[[-50   7  15]
 [ 85 -12  -5]]
->
[[-50   7]
 [ 85 -12]]

[[ 70  -6  84]
 [-33  85   8]
 [-10  55  14]
 [-93  41 -51]]
->
[[ 70  -6]
 [-33  85]]

[[  4 -99]
 [-13  94]
 [ -6  15]]
->
[[  4 -99]
 [-13  94]]

[[  1   6  38 -22]
 [ 32  -2  24  -4]
 [-95  25  27 -50]
 [ 21  -8 -18  18]]
->
[[ 1  6]
 [32 -2]]

[[  0 -48]
 [ 60  70]
 [ 84  13]
 [ 66  43]
 [  7  86]]
->
[[  0 -48]
 [ 60  70]]

[[ 18 -14  -6 -68 -79]
 [ 35 -37 -69 -55  22]]
->
[[ 18 -14]
 [ 35 -37]]
---
[[-49 -30  16  29 -25]
 [ 78  -8  22  35 -25]
 [-46  -3 -53  39 -25]
 [ 56 -49  31  30 -25]
 [ 55 -25  68 -80 -25]
 [-54 -10   3  31 -25]
 [ 73  31  17  36 -25]]
->
[[-25  29  16 -30 -49]
 [-25  35  22  -8  78]
 [-25  39 -53  -3 -46]
 [-25  30  31 -49  56]
 [-25 -80  68 -25  55]
 [-25  31   3 -10 -54]
 [-25  36  17  31  73]]

[[-16  -5 -21]
 [-62  16  -1]
 [-11 -79 -19]
 [-16  -6 -57]
 [-22 -39 -81]
 [-33  69  44]
 [  1  16   7]
 [ 39 -28 -53]]
->
[[-21  -5 -16]
 [ -1  16 -62]
 [-19 -79 -11]
 [-57  -6 -16]
 [-81 -39 -22]
 [ 44  69 -33]
 [  7  16   1]
 [-53 -28  39]]

[[ 37  13 -35 -35   4 -28 -49   8  -4  -3]
 [ 54  -2 -72 -32  56 -10 -47  10   7  13]
 [-44   4  80 -19  -2  25 -22  -1 -19 -39]]
->
[[ -3  -4   8 -49 -28   4 -35 -35  13  37]
 [ 13   7  10 -47 -10  56 -32 -72  -2  54]
 [-39 -19  -1 -22  25  -2 -19  80   4 -44]]

[[ 31 -85   5  13  -7  -4]
 [ 27 -85   5  20  -7  -6]]
->
[[ -4  -7  13   5 -85  31]
 [ -6  -7  20   5 -85  27]]

[[ 44  -6  -2  17 -28  17   0 -11   0   2 -12 -63  19  -5 -22]
 [ 36  -2  19 -24  -7   8  22 -45   5   6  -3 -21  43   6 -41]
 [-66   0  61  19   4  55  -4 -17   2 -20   9  20  59   0  21]
 [ -9 -15 -43  27 -10 102  -3 -10  26 -12  -8 -16 -39  -1  42]]
->
[[-22  -5  19 -63 -12   2   0 -11   0  17 -28  17  -2  -6  44]
 [-41   6  43 -21  -3   6   5 -45  22   8  -7 -24  19  -2  36]
 [ 21   0  59  20   9 -20   2 -17  -4  55   4  19  61   0 -66]
 [ 42  -1 -39 -16  -8 -12  26 -10  -3 102 -10  27 -43 -15  -9]]

[[ 104  -19  -24  -71   12    6   65   34  -69   80   10   25  -37]
 [ -95   41    4   74  -13    0  -71  -33   48  -70  -23  -49   27]
 [  41  -92  104   27   30   36  -43   24   -8   28   30   52   44]
 [ 100   -5  -31   30   -3   47  -29   62 -104   49   22  -58  -33]]
->
[[ -37   25   10   80  -69   34   65    6   12  -71  -24  -19  104]
 [  27  -49  -23  -70   48  -33  -71    0  -13   74    4   41  -95]
 [  44   52   30   28   -8   24  -43   36   30   27  104  -92   41]
 [ -33  -58   22   49 -104   62  -29   47   -3   30  -31   -5  100]]

[[ 44  19  41 -66]
 [ 18   8 -20  26]
 [-90  25 -50  49]
 [  6 -17 -95   5]
 [ -7 -58 -26 -75]
 [-43 -17  25 -48]]
->
[[-66  41  19  44]
 [ 26 -20   8  18]
 [ 49 -50  25 -90]
 [  5 -95 -17   6]
 [-75 -26 -58  -7]
 [-48  25 -17 -43]]

[[ -16  -76  -28  -47   18   29   74   42    5   -3]
 [ -10    2    3  -26   26   32  -18   -3   42   -8]
 [  -4  -78   -9  -57   -3   63    5  -27   27    8]
 [  28   -8  -13   17  -29   -9 -104  -27  -63  -36]
 [  -5   54   -5   60  -19  -27  -97  -41  -21    9]]
->
[[  -3    5   42   74   29   18  -47  -28  -76  -16]
 [  -8   42   -3  -18   32   26  -26    3    2  -10]
 [   8   27  -27    5   63   -3  -57   -9  -78   -4]
 [ -36  -63  -27 -104   -9  -29   17  -13   -8   28]
 [   9  -21  -41  -97  -27  -19   60   -5   54   -5]]
---
[[ -13   -1   16    2   -5   15   34   -7  -24   54  102   86  -28  -31]
 [  49    0  -43   -3    5   -8    8   35 -102   60   83   46  -20  -94]]
->
[[  49    0  -43   -3    5   -8    8   35 -102   60   83   46  -20  -94]
 [ -13   -1   16    2   -5   15   34   -7  -24   54  102   86  -28  -31]]

[[  19  -26 -103    4]
 [ -18    5   56   -7]
 [  33   39  -40   14]
 [  39   33  -53   -6]
 [  -7   24   12  -30]
 [  -8    0  -26    6]
 [  42   -3   13   -4]
 [  28  -25  -52   23]]
->
[[  42   -3   13   -4]
 [  39   33  -53   -6]
 [  33   39  -40   14]
 [  28  -25  -52   23]
 [  19  -26 -103    4]
 [  -7   24   12  -30]
 [  -8    0  -26    6]
 [ -18    5   56   -7]]

[[ 83 -48 -31]
 [-66 -15  80]
 [ 85 -44 -36]
 [-70  58   5]
 [-31 -52  87]
 [-19  76 -53]
 [ 82 -35 -43]
 [-72  40  25]
 [-65  76 -13]]
->
[[ 85 -44 -36]
 [ 83 -48 -31]
 [ 82 -35 -43]
 [-19  76 -53]
 [-31 -52  87]
 [-65  76 -13]
 [-66 -15  80]
 [-70  58   5]
 [-72  40  25]]

[[-95  67  56 -61 -37  39  50 -66  39]
 [ 47 -42  14  58 -61 -73  42  26 -46]
 [ 30  40 -57 -19 -34 -64 -50  51  79]
 [ -9  16 -19  51 103 -28   4 -75 -70]
 [ 23 -22 -27 -51 -28  33 -32  68 -84]
 [ 55 -51  43  29  24  65 -38 -10  69]]
->
[[ 55 -51  43  29  24  65 -38 -10  69]
 [ 47 -42  14  58 -61 -73  42  26 -46]
 [ 30  40 -57 -19 -34 -64 -50  51  79]
 [ 23 -22 -27 -51 -28  33 -32  68 -84]
 [ -9  16 -19  51 103 -28   4 -75 -70]
 [-95  67  56 -61 -37  39  50 -66  39]]

[[ -2  32 -28 -21  16   0  -7 -13 -14]
 [ 29   8  17   8  -1 -30   4 -18  48]
 [ 19 -57  39  47 -77  18 -77 -64   5]
 [-26  45  13  -3  67  -4  -4 -28   7]
 [-58  -7 -20  -5 -43 -37  19 -32  58]
 [-83 -21  -4 -23 -39  -9  15 -19 -23]
 [ 16  16 -29  14   1  25 -33 -29 -58]
 [ 26 -24  -1  32  26   7 -54   2  32]
 [ 36  29 -12 -53  16  -3  36  62   9]
 [  2 -61  45  11 -42  -1 -75   0 -49]]
->
[[ 36  29 -12 -53  16  -3  36  62   9]
 [ 29   8  17   8  -1 -30   4 -18  48]
 [ 26 -24  -1  32  26   7 -54   2  32]
 [ 19 -57  39  47 -77  18 -77 -64   5]
 [ 16  16 -29  14   1  25 -33 -29 -58]
 [  2 -61  45  11 -42  -1 -75   0 -49]
 [ -2  32 -28 -21  16   0  -7 -13 -14]
 [-26  45  13  -3  67  -4  -4 -28   7]
 [-58  -7 -20  -5 -43 -37  19 -32  58]
 [-83 -21  -4 -23 -39  -9  15 -19 -23]]

[[  4  23 -30   6  25   5   6 -97]
 [ 16  31  65  50 -22 -43 -24 -45]
 [ 42  22  18 -42  30   8  -3 -94]]
->
[[ 42  22  18 -42  30   8  -3 -94]
 [ 16  31  65  50 -22 -43 -24 -45]
 [  4  23 -30   6  25   5   6 -97]]

[[ 49  20   0  91 -35 -69]
 [-40  31 -33 -71 -13  26]
 [ 68 -90 -39 -33  60 -82]
 [ 63 -89 -72 -76 -73   7]
 [-92  -3   5 -16 -89  93]
 [ -3  78  44 -39  28 -11]]
->
[[ 68 -90 -39 -33  60 -82]
 [ 63 -89 -72 -76 -73   7]
 [ 49  20   0  91 -35 -69]
 [ -3  78  44 -39  28 -11]
 [-40  31 -33 -71 -13  26]
 [-92  -3   5 -16 -89  93]]

[[ -1   8 -78  -8 -28   6   6]
 [ 16  14  -3 -30 -26  51 -51]]
->
[[ 16  14  -3 -30 -26  51 -51]
 [ -1   8 -78  -8 -28   6   6]]
